[[  1 -14 -28 -24 -29 -17  -9   9 -43 -14  -5   5  -3   4  38]
 [-12  -8 -26 -25 -33   3  -4  14 -62  -8   1  11  15   6  39]
 [  6 -16 -26 -24 -20 -18 -16   4 -38 -13  -6   4  -5   2  38]
 [ -3 -14 -14 -23 -18   1 -11   1 -60  -7   3  10   6   3  48]]
:
[[  1 -14 -28 -24 -29 -17  -9   9 -43 -14  -5   5  -3   4  38]
 [  6 -16 -26 -24 -20 -18 -16   4 -38 -13  -6   4  -5   2  38]]

[[ 16  63 -32  -5 -44 -33   8 -37]
 [ 15  60 -13 -10 -60 -11  13 -44]
 [-18 -52  14 -29 -25  52 -14 -49]
 [-22 -48  -1 -41 -13   3 -27 -66]
 [ -7 -43 -45  26  54  28  -9  38]
 [  5  15  32  16  44 -54   5  58]
 [ 14  40  24  -1 -66  46  25 -19]
 [-16 -64  35   3  38  40  -8  34]
 [-14 -35 -69 -15   8  -1 -27 -51]
 [  5  14 -41  -8 -55  43   3 -56]
 [  6  48  -3 -21 -25 -70  -4 -40]
 [-12 -62  15  12  43  45  -6  40]]
:
[[ 16  63 -32  -5 -44 -33   8 -37]
 [-18 -52  14 -29 -25  52 -14 -49]
 [ -7 -43 -45  26  54  28  -9  38]
 [ 14  40  24  -1 -66  46  25 -19]
 [-14 -35 -69 -15   8  -1 -27 -51]
 [  6  48  -3 -21 -25 -70  -4 -40]]

[[ 38 -28]
 [-64  53]
 [ 45 -40]
 [ 49 -35]
 [-28  67]
 [ 38 -36]
 [ 30 -44]
 [-57  48]
 [-29  55]
 [  0 -13]
 [ 37 -39]]
:
[[ 38 -28]
 [ 45 -40]
 [-28  67]
 [ 30 -44]
 [-29  55]
 [ 37 -39]]

[[-60 -64  61]
 [-55 -57  57]
 [-51 -56  50]
 [-51 -54  50]
 [ 59  62 -58]
 [ 59  63 -58]
 [ 65  70 -65]
 [-57 -61  58]
 [-10 -12   5]]
:
[[-60 -64  61]
 [-51 -56  50]
 [ 59  62 -58]
 [ 65  70 -65]
 [-10 -12   5]]

[[-54 -12]
 [-68  -5]
 [-23 -29]
 [-12 -47]
 [ 60  28]
 [ 35  50]]
:
[[-54 -12]
 [-23 -29]
 [ 60  28]]

[[ 25  49]
 [ 30 -13]
 [ 66  63]]
:
[[25 49]
 [66 63]]

[[ 31 -48 -51]
 [ 31 -44 -48]
 [-31  60  66]
 [-33  57  61]
 [-43  57  65]]
:
[[ 31 -48 -51]
 [-31  60  66]
 [-43  57  65]]

[[ 62 -62]
 [ 64 -71]
 [-50  60]
 [ 62 -81]
 [-52  63]
 [-50  67]
 [ 57 -51]
 [-55  69]]
:
[[ 62 -62]
 [-50  60]
 [-52  63]
 [ 57 -51]]

[[  5 -31 -51  26  22  37   6 -16 -30  15 -29  17]
 [ -1 -19 -38  -7  13 -16   3  40 -58  -9 -67  -2]
 [ 25  14 -32 -27 -27  37  12 -11  10 -27 -70 -43]
 [-10 -61 -44  40  19  49   2 -39 -26  17 -11  15]
 [-11 -64 -39  38  20  45   4 -38 -27  22 -10  19]]
:
[[  5 -31 -51  26  22  37   6 -16 -30  15 -29  17]
 [ 25  14 -32 -27 -27  37  12 -11  10 -27 -70 -43]
 [-11 -64 -39  38  20  45   4 -38 -27  22 -10  19]]
